Here is a tiny trained network, its code and every weight. The questions are about switching its units off for an input and a class, where a switched-off unit gives its printed mean instead of its output.

import numpy as np


def w(rows, s, z=0):
    codes = np.array(rows[::2]) - 128.0
    scale = np.full(codes.shape[1], s)
    scale[-1] = z or s
    return codes * scale


def f(y):
    return np.maximum(y, 0)


def log_softmax(a):
    a = a - a.max(-1, keepdims=True)
    return a - np.log(np.exp(a).sum(-1, keepdims=True))


def net(x, mask):
    res = np.array(x, float).reshape(1, 8) / 4 @ E
    y = f(res @ A[0][:, :-1].T + A[0][:, -1])
    res = res + np.where(mask, y, B[0][:, -1]) @ B[0][:, :-1]
    return log_softmax(res[-1] @ U[:, :-1].T + U[:, -1])


A, B = {}, {}
E = w([
[126,127,129,127],'x0',
[174,9,57,184],'x1',
[128,129,127,129],'x2',
[250,124,210,92],'x3',
[128,127,130,128],'x4',
[109,69,87,1],'x5',
[127,128,128,128],'x6',
[127,128,128,127],'x7',
],0.007)
A[0] = w([
[101,172,133,101,158],'N0',
[229,136,177,90,110],'N1',
[120,96,101,20,39],'N2',
[77,128,111,137,111],'N3',
[120,99,106,37,48],'N4',
[107,172,157,104,101],'N5',
[96,201,161,86,56],'N6',
[143,166,142,190,21],'N7',
[129,122,145,118,58],'N8',
[101,197,156,89,61],'N9',
[133,139,126,138,68],'N10',
[129,122,114,91,59],'N11',
[39,140,94,147,109],'N12',
[119,136,138,122,45],'N13',
[101,128,111,135,33],'N14',
[126,151,134,114,93],'N15',
[82,130,107,137,91],'N16',
[170,123,157,113,68],'N17',
[113,146,143,116,65],'N18',
[111,159,146,108,73],'N19',
[123,106,113,65,20],'N20',
[120,106,118,69,34],'N21',
[105,183,158,95,70],'N22',
[97,133,106,137,74],'N23',
[192,137,148,106,107],'N24',
[144,160,130,172,29],'N25',
[169,131,145,114,113],'N26',
[106,175,151,97,52],'N27',
[148,189,162,249,7],'N28',
[136,150,137,169,75],'N29',
[116,140,93,129,17],'N30',
[213,136,168,96,113],'N31',
[118,119,126,113,50],'N32',
[78,132,110,139,106],'N33',
[6,136,88,153,110],'N34',
[188,8,64,192,3],'N35',
[137,130,128,163,103],'N36',
[107,129,120,132,126],'N37',
[124,128,122,88,67],'N38',
],0.014,0.0023)
B[0] = w([
[130,84,110,127,175],'N0',
[208,167,104,143,220],'N1',
[61,181,161,117,216],'N2',
[164,141,133,137,169],'N3',
[76,169,165,119,202],'N4',
[125,78,121,128,173],'N5',
[111,61,103,137,194],'N6',
[81,159,147,115,173],'N7',
[132,134,129,128,133],'N8',
[112,67,103,132,189],'N9',
[121,131,136,133,132],'N10',
[113,139,151,126,153],'N11',
[191,157,116,124,204],'N12',
[121,122,120,130,132],'N13',
[142,138,118,131,145],'N14',
[124,112,121,132,144],'N15',
[157,145,125,143,165],'N16',
[161,146,115,133,164],'N17',
[123,109,123,124,144],'N18',
[123,95,124,130,156],'N19',
[93,156,153,122,174],'N20',
[96,152,155,125,172],'N21',
[116,75,112,136,179],'N22',
[149,138,124,134,154],'N23',
[174,150,116,136,180],'N24',
[95,150,146,136,158],'N25',
[155,146,111,123,163],'N26',
[117,83,116,133,170],'N27',
[45,187,175,103,220],'N28',
[106,142,156,126,158],'N29',
[142,132,109,99,142],'N30',
[202,153,119,129,205],'N31',
[121,140,124,123,136],'N32',
[163,142,126,130,169],'N33',
[213,169,115,136,229],'N34',
[106,3,89,135,254],'N35',
[105,135,139,126,151],'N36',
[145,132,135,136,146],'N37',
[102,139,141,138,153],'N38',
],0.048,0.0096)
U = w([
[240,152,110,131,191],'0',
[116,2,102,130,195],'1',
[66,166,204,89,2],'2',
],0.0059,0.00058)

Each question gives the input, the list of numbers given to net, and the class t.
The units are the neurons (one row each of A and B). Each row of codes is followed by its name. A weight is (code - 128) times the scale printed after its matrix; where a second scale follows, it is the last column's (A, B and U).
mask holds one flag per neuron, in row order. A switched-off neuron (its flag False) gives its mean, the last column of its row in B, instead of its output. The means were averaged over made-up inputs and are rounded, as every weight is.
A unit's drop is (log p(t) with every unit on - log p(t) with that unit switched off) / (log p(t) with every unit on - log p(t) with every unit switched off).
The circuit of an input: a set's keep is (log p(t) with only the set's units on - log p(t) with every unit switched off) / (log p(t) with every unit on - log p(t) with every unit switched off). Starting from the 12 units with the biggest drops (on a tie, the unit counted first), units are removed one at a time, each time the one whose removal leaves the highest keep (on an exact tie, the one counted first), for as long as the keep stays at least 0.8.
units of the circuit, in order: the units of the circuit, biggest drop first
unit that matters most: the unit with the biggest drop
k most important neurons: the k neurons with the biggest drops, biggest first
drop of u: that unit's drop, to one decimal
input [5,-6,-4,-3,-3,-7,-5,-5], class 2: unit that matters most : N28
input [3,6,-7,6,7,8,6,-7], class 2: 2 most important neurons : (N2 N4)
input [3,-6,3,-5,-5,4,4,-7], class 1: 3 most important neurons : (N6 N9 N1)
input [-4,7,6,1,-1,8,0,-8], class 2: 3 most important neurons : (N2 N4 N20)
input [-3,-8,7,-6,-6,-5,7,4], class 1: 2 most important neurons : (N6 N9)
input [-5,-5,-8,3,7,7,-3,5], class 2: 3 most important neurons : (N2 N35 N4)
input [6,-7,-5,0,6,-8,-6,-2], class 2: 2 most important neurons : (N28 N35)
input [2,-6,-2,0,-4,-6,1,3], class 1: 4 most important neurons : (N6 N9 N2 N22)
input [8,1,-7,3,2,-4,-1,-4], class 2: 3 most important neurons : (N28 N34 N12)
input [-2,-3,5,-1,2,-3,8,-4], class 1: 2 most important neurons : (N2 N4)
input [-5,7,-5,5,3,8,-7,-8], class 2: 3 most important neurons : (N2 N4 N20)
input [3,-7,3,4,-5,-7,3,-6], class 1: 4 most important neurons : (N6 N9 N22 N2)
input [3,8,1,5,2,0,1,-4], class 1: drop of N35 : 6.1
input [1,6,8,4,-4,4,1,4], class 1: units of the circuit, in order : (N35)
input [5,5,-1,-8,-4,7,-7,-4], class 0: drop of N34 : 2.4
input [-6,5,1,-5,-2,-7,-1,5], class 2: drop of N28 : 1.7
input [-1,5,-5,2,8,3,6,2], class 1: drop of N35 : 0.7
